Below are the code and all the weights of a small trained network. Each question names an input and a target symbol and asks about switching units off, where a switched-off unit gives its printed mean instead of its output.

import numpy as np


def w(rows, s, z=0):
    codes = np.array(rows[::2]) - 128.0
    scale = np.full(codes.shape[1], s)
    scale[-1] = z or s
    return codes * scale


def f(y):
    return np.maximum(y, 0)


def softmax(a):
    e = np.exp(a - a.max(-1, keepdims=True))
    return e / e.sum(-1, keepdims=True)


def log_softmax(a):
    a = a - a.max(-1, keepdims=True)
    return a - np.log(np.exp(a).sum(-1, keepdims=True))


def net(x, mask):
    ids = ['γεηλξω'.index(c) for c in x.split()]
    T = len(ids)
    res = E[ids] + P[:T]
    u = 0
    for l in range(2):
        r = res
        for j in range(2):
            rows = slice(3 * j, 3 * j + 3)
            q, k, v = (r @ M[l][rows].T for M in (Q, K, V))
            z = softmax(np.where(np.tri(T) > 0, q @ k.T / 3**0.5, -1e9)) @ v
            o = O[l][rows]
            res = res + np.where(mask[u + j], z, o[:, -1]) @ o[:, :-1]
        u += 2
        y = f(res @ A[l][:, :-1].T + A[l][:, -1])
        res = res + np.where(mask[u : u + 12], y, B[l][:, -1]) @ B[l][:, :-1]
        u += 12
    return log_softmax(res[-1] @ U[:, :-1].T + U[:, -1])


Q, K, V, O, A, B = {}, {}, {}, {}, {}, {}
E = w([
[95,118,150],'γ',
[140,189,131],'ε',
[189,137,77],'η',
[254,45,184],'λ',
[129,64,41],'ξ',
[52,85,142],'ω',
],0.016)
P = w([
[195,203,79],'0',
[173,132,3],'1',
[176,156,66],'2',
[187,170,100],'3',
[181,183,124],'4',
[193,198,140],'5',
[194,208,155],'6',
[194,215,163],'7',
[196,224,172],'8',
[193,233,192],'9',
[191,242,187],'10',
[177,251,182],'11',
],0.0029)
Q[0] = w([
[158,14,51],'0.h1',
[76,248,186],'0.h1',
[209,168,49],'0.h1',
[178,254,231],'0.h2',
[119,31,117],'0.h2',
[198,206,69],'0.h2',
],0.0084)
K[0] = w([
[51,164,96],'0.h1',
[192,96,138],'0.h1',
[125,180,80],'0.h1',
[223,106,246],'0.h2',
[72,128,93],'0.h2',
[163,115,130],'0.h2',
],0.012)
V[0] = w([
[58,212,177],'0.h1',
[112,93,52],'0.h1',
[224,48,254],'0.h1',
[119,127,93],'0.h2',
[32,235,68],'0.h2',
[141,69,186],'0.h2',
],0.0058)
O[0] = w([
[169,194,135,33],'0.h1',
[164,139,142,133],'0.h1',
[119,24,46,214],'0.h1',
[127,98,113,129],'0.h2',
[158,51,224,2],'0.h2',
[93,102,2,146],'0.h2',
],0.0052,0.0019)
A[0] = w([
[149,137,33,160],'0.n1',
[213,176,37,144],'0.n2',
[151,122,249,135],'0.n3',
[179,68,129,206],'0.n4',
[81,213,67,117],'0.n5',
[80,68,190,73],'0.n6',
[132,1,102,119],'0.n7',
[151,183,114,144],'0.n8',
[17,116,148,186],'0.n9',
[152,47,173,255],'0.n10',
[47,161,41,141],'0.n11',
[70,164,40,102],'0.n12',
],0.0087,0.0053)
B[0] = w([
[137,201,117,218],'0.n1',
[178,184,177,238],'0.n2',
[95,47,37,182],'0.n3',
[188,147,11,219],'0.n4',
[64,157,155,169],'0.n5',
[69,128,174,141],'0.n6',
[126,150,38,197],'0.n7',
[129,138,213,168],'0.n8',
[123,68,68,206],'0.n9',
[146,119,2,254],'0.n10',
[105,174,49,206],'0.n11',
[60,197,65,181],'0.n12',
],0.0076,0.0054)
Q[1] = w([
[119,141,86],'1.h1',
[158,166,167],'1.h1',
[74,88,114],'1.h1',
[172,99,33],'1.h2',
[73,114,128],'1.h2',
[32,141,254],'1.h2',
],0.013)
K[1] = w([
[138,236,136],'1.h1',
[225,54,113],'1.h1',
[23,120,134],'1.h1',
[187,22,106],'1.h2',
[53,100,125],'1.h2',
[26,254,107],'1.h2',
],0.0084)
V[1] = w([
[128,2,161],'1.h1',
[61,144,139],'1.h1',
[80,170,110],'1.h1',
[132,61,106],'1.h2',
[42,230,178],'1.h2',
[216,98,46],'1.h2',
],0.0066)
O[1] = w([
[189,2,18,37],'1.h1',
[57,173,100,125],'1.h1',
[50,209,198,159],'1.h1',
[132,38,135,155],'1.h2',
[59,233,114,26],'1.h2',
[217,22,203,252],'1.h2',
],0.0042,0.017)
A[1] = w([
[201,118,187,136],'1.n1',
[174,186,113,85],'1.n2',
[98,124,185,223],'1.n3',
[56,129,80,253],'1.n4',
[192,82,108,91],'1.n5',
[65,204,135,143],'1.n6',
[76,144,153,39],'1.n7',
[221,99,180,82],'1.n8',
[14,100,77,24],'1.n9',
[1,122,105,116],'1.n10',
[129,201,100,228],'1.n11',
[90,48,166,43],'1.n12',
],0.0095,0.0058)
B[1] = w([
[74,159,137,232],'1.n1',
[92,164,136,190],'1.n2',
[159,111,177,183],'1.n3',
[141,45,155,207],'1.n4',
[91,134,112,255],'1.n5',
[100,74,161,195],'1.n6',
[158,138,106,138],'1.n7',
[97,151,128,250],'1.n8',
[93,212,85,139],'1.n9',
[147,143,60,155],'1.n10',
[188,146,148,230],'1.n11',
[121,248,88,158],'1.n12',
],0.013,0.0081)
U = w([
[185,11,155,177],'γ',
[136,116,198,154],'ε',
[40,158,126,90],'η',
[78,132,70,168],'λ',
[155,198,104,3],'ξ',
[234,137,91,103],'ω',
],0.011,0.0051)

Each question gives the input, a string of symbols that net reads in full, and the target symbol t.
The units are the heads (3 rows each of Q, K, V and O) and the neurons (one row each of A and B). Each row of codes is followed by its name. A weight is (code - 128) times the scale printed after its matrix; where a second scale follows, it is the last column's (O, A, B and U).
mask holds one flag per unit, layer by layer, with each layer's heads first. A switched-off unit (its flag False) gives its mean, the last column of its rows in O or B, instead of its output. The means were averaged over made-up inputs and are rounded, as every weight is.
A unit's drop is (log p(t) with every unit on - log p(t) with that unit switched off) / (log p(t) with every unit on - log p(t) with every unit switched off).
The circuit of an input: a set's keep is (log p(t) with only the set's units on - log p(t) with every unit switched off) / (log p(t) with every unit on - log p(t) with every unit switched off). Starting from the 12 units with the biggest drops (on a tie, the unit counted first), units are removed one at a time, each time the one whose removal leaves the highest keep (on an exact tie, the one counted first), for as long as the keep stays at least 0.8.
units of the circuit, in order: the units of the circuit, biggest drop first
unit that matters most: the unit with the biggest drop
k most important neurons: the k neurons with the biggest drops, biggest first
k most important neurons of layer l: the k neurons of layer l with the biggest drops, biggest first
which heads matter: for each layer, one digit per head in row order, 1 if its drop is at least 0.15 and else 0, layers parted by /
drop when u is switched off: that unit's drop, to one decimal
input ξ γ λ, target λ: unit that matters most	1.n5
input ε γ γ, target γ: which heads matter	01 / 01
input ξ λ η, target η: 4 most important neurons of layer 1	1.n1, 1.n8, 1.n5, 1.n11
input γ γ λ ξ γ ξ λ ε, target ε: 3 most important neurons of layer 1	1.n6, 1.n11, 1.n4
input ξ γ λ ξ ω γ λ, target η: units of the circuit, in order	1.n1, 1.n8
input γ λ ε λ, target η: units of the circuit, in order	1.n1, 1.n8, 1.n5
input γ λ ω γ γ γ ξ γ, target λ: which heads matter	10 / 11
input λ ω ε γ ξ η, target η: which heads matter	10 / 01
input γ γ γ ε η ξ, target ω: 2 most important neurons of layer 1	1.n11, 1.n1
input λ γ η γ ω γ γ ξ ξ, target η: which heads matter	10 / 11
input λ ω λ η γ ξ, target ξ: 2 most important neurons	0.n1, 1.n4
input γ ω ξ γ η η ε γ ω, target λ: 2 most important neurons of layer 0	0.n2, 0.n9
input ξ η ξ λ ξ ε ξ, target ε: 2 most important neurons of layer 0	0.n12, 0.n11
input ξ ξ λ γ γ ω, target λ: most important neuron of layer 0	0.n9
input γ ξ γ η λ γ γ γ ε ω η ε, target ε: 2 most important neurons	1.n6, 1.n11
input ε γ η η λ ξ ε ξ, target ε: 3 most important neurons	0.n12, 0.n11, 0.n1
input γ η ε ε γ, target γ: drop when 0.n11 is switched off	0.1
input γ γ γ ε ε ξ λ ξ γ, target λ: drop when 0.h1 is switched off	0.6
input ε γ η, target ξ: drop when 0.h1 is switched off	0.1
input η ω γ ξ, target ω: drop when 1.n1 is switched off	0.1
